Below are the code and all the weights of a small trained network. Each question names an input and a class and asks about switching units off, where a switched-off unit gives its printed mean instead of its output.

import numpy as np


def w(rows, s, z=0):
    codes = np.array(rows[::2]) - 128.0
    scale = np.full(codes.shape[1], s)
    scale[-1] = z or s
    return codes * scale


def norm(h):
    return h / np.sqrt((h * h).mean(-1, keepdims=True) + 1e-5)


def f(y):
    return np.maximum(y, 0)


def log_softmax(a):
    a = a - a.max(-1, keepdims=True)
    return a - np.log(np.exp(a).sum(-1, keepdims=True))


def net(x, mask):
    res = np.array(x, float).reshape(1, 7) / 4 @ E
    u = 0
    for l in range(2):
        y = f(norm(res) @ A[l][:, :-1].T + A[l][:, -1])
        res = res + np.where(mask[u : u + 3], y, B[l][:, -1]) @ B[l][:, :-1]
        u += 3
    return log_softmax(norm(res)[-1] @ U[:, :-1].T + U[:, -1])


A, B = {}, {}
E = w([
[125,167,55,95,171,87,127,194,60,170,160],'x0',
[76,154,117,197,76,168,168,85,160,147,184],'x1',
[110,3,116,134,105,209,73,106,49,108,135],'x2',
[166,172,127,123,149,211,189,167,119,130,53],'x3',
[151,169,194,108,102,165,117,121,92,181,112],'x4',
[143,184,136,144,183,141,104,118,173,139,148],'x5',
[70,94,139,130,192,161,93,174,149,193,159],'x6',
],0.0056)
A[0] = w([
[92,140,151,148,106,25,93,101,172,152,242,2],'L0N1',
[144,85,254,76,204,169,28,107,145,104,79,29],'L0N2',
[93,47,61,164,173,192,85,153,62,141,209,76],'L0N3',
],0.009,0.0036)
B[0] = w([
[64,170,111,90,67,1,72,23,210,242,112,222],'L0N1',
[242,57,182,196,76,122,76,234,210,180,93,240],'L0N2',
[133,134,49,186,202,193,65,80,42,83,194,254],'L0N3',
],0.0075,0.0068)
A[1] = w([
[73,5,158,86,67,172,101,119,30,121,120,22],'L1N1',
[64,70,151,146,120,128,175,91,214,26,151,4],'L1N2',
[61,85,128,105,214,178,127,186,130,216,155,103],'L1N3',
],0.012,0.0025)
B[1] = w([
[170,92,91,56,61,129,182,111,21,254,150,254],'L1N1',
[82,68,90,254,190,87,234,171,139,96,119,186],'L1N2',
[31,144,210,67,138,160,107,127,196,14,120,237],'L1N3',
],0.0087,0.0051)
U = w([
[171,62,109,92,43,159,158,108,10,196,138,169],'0',
[176,254,185,145,79,202,212,96,125,128,97,93],'1',
[230,69,219,144,93,163,71,205,181,154,74,201],'2',
[69,174,119,123,85,11,88,50,196,183,144,189],'3',
[100,83,107,221,133,99,235,129,155,93,104,43],'4',
[53,187,221,43,144,176,131,182,172,73,103,5],'5',
[60,102,87,130,189,209,44,95,79,85,198,137],'6',
[184,182,95,39,150,25,171,178,87,67,77,121],'7',
],0.0098,0.0014)

Each question gives the input, the list of numbers given to net, and the class t.
The units are the neurons (one row each of A and B). Each row of codes is followed by its name. A weight is (code - 128) times the scale printed after its matrix; where a second scale follows, it is the last column's (A, B and U).
mask holds one flag per neuron, layer by layer. A switched-off neuron (its flag False) gives its mean, the last column of its row in B, instead of its output. The means were averaged over made-up inputs and are rounded, as every weight is.
A unit's drop is (log p(t) with every unit on - log p(t) with that unit switched off) / (log p(t) with every unit on - log p(t) with every unit switched off).
The circuit of an input: a set's keep is (log p(t) with only the set's units on - log p(t) with every unit switched off) / (log p(t) with every unit on - log p(t) with every unit switched off). Starting from all 6 units, units are removed one at a time, each time the one whose removal leaves the highest keep (on an exact tie, the one counted first), for as long as the keep stays at least 0.8.
units of the circuit, in order: the units of the circuit, biggest drop first
unit that matters most: the unit with the biggest drop
k most important neurons: the k neurons with the biggest drops, biggest first
top k neurons in layer l: the k neurons of layer l with the biggest drops, biggest first
drop of u: that unit's drop, to one decimal
input [-1,8,1,-2,-1,-8,6], class 6: top 2 neurons in layer 0 => L0N3; L0N2
input [4,-8,-8,2,-1,-3,4], class 5: 2 most important neurons => L1N3; L0N1
input [-4,-5,3,-7,8,-1,-4], class 2: 2 most important neurons => L0N2; L0N3
input [6,1,-7,4,-3,-4,6], class 5: units of the circuit, in order => L1N3
input [7,-1,-6,-1,8,4,2], class 5: units of the circuit, in order => L1N3; L1N1
input [-1,-3,-2,1,-6,3,-2], class 4: units of the circuit, in order => L0N2; L1N2; L0N3; L0N1
input [-7,2,1,-5,-5,-6,4], class 4: 2 most important neurons => L1N2; L0N2
input [-3,-3,-6,6,-6,-5,-1], class 4: units of the circuit, in order => L0N2; L1N2; L0N1; L0N3
input [-8,-1,-4,8,-2,-2,0], class 4: units of the circuit, in order => L1N2; L0N2
input [7,-8,4,2,-5,0,2], class 6: 2 most important neurons => L0N3; L1N3
input [8,0,1,2,5,-8,5], class 6: 2 most important neurons => L1N3; L0N3
input [-5,4,-7,0,-2,2,-7], class 4: 2 most important neurons => L1N2; L0N2
input [4,8,-1,8,-3,5,1], class 5: 2 most important neurons => L1N3; L0N3
input [5,-1,-1,3,-5,1,5], class 5: unit that matters most => L1N3
input [-2,8,-1,8,1,-6,-7], class 4: 3 most important neurons => L1N2; L0N2; L0N3
input [-3,1,-7,2,-6,1,-7], class 4: 2 most important neurons => L1N2; L0N1
input [0,-8,1,-5,2,7,8], class 2: drop of L0N2 => 3.1
input [-6,-5,8,-7,-7,-4,-1], class 0: drop of L1N1 => 1.2
input [7,4,-3,2,5,6,-1], class 5: drop of L0N3 => 0.1
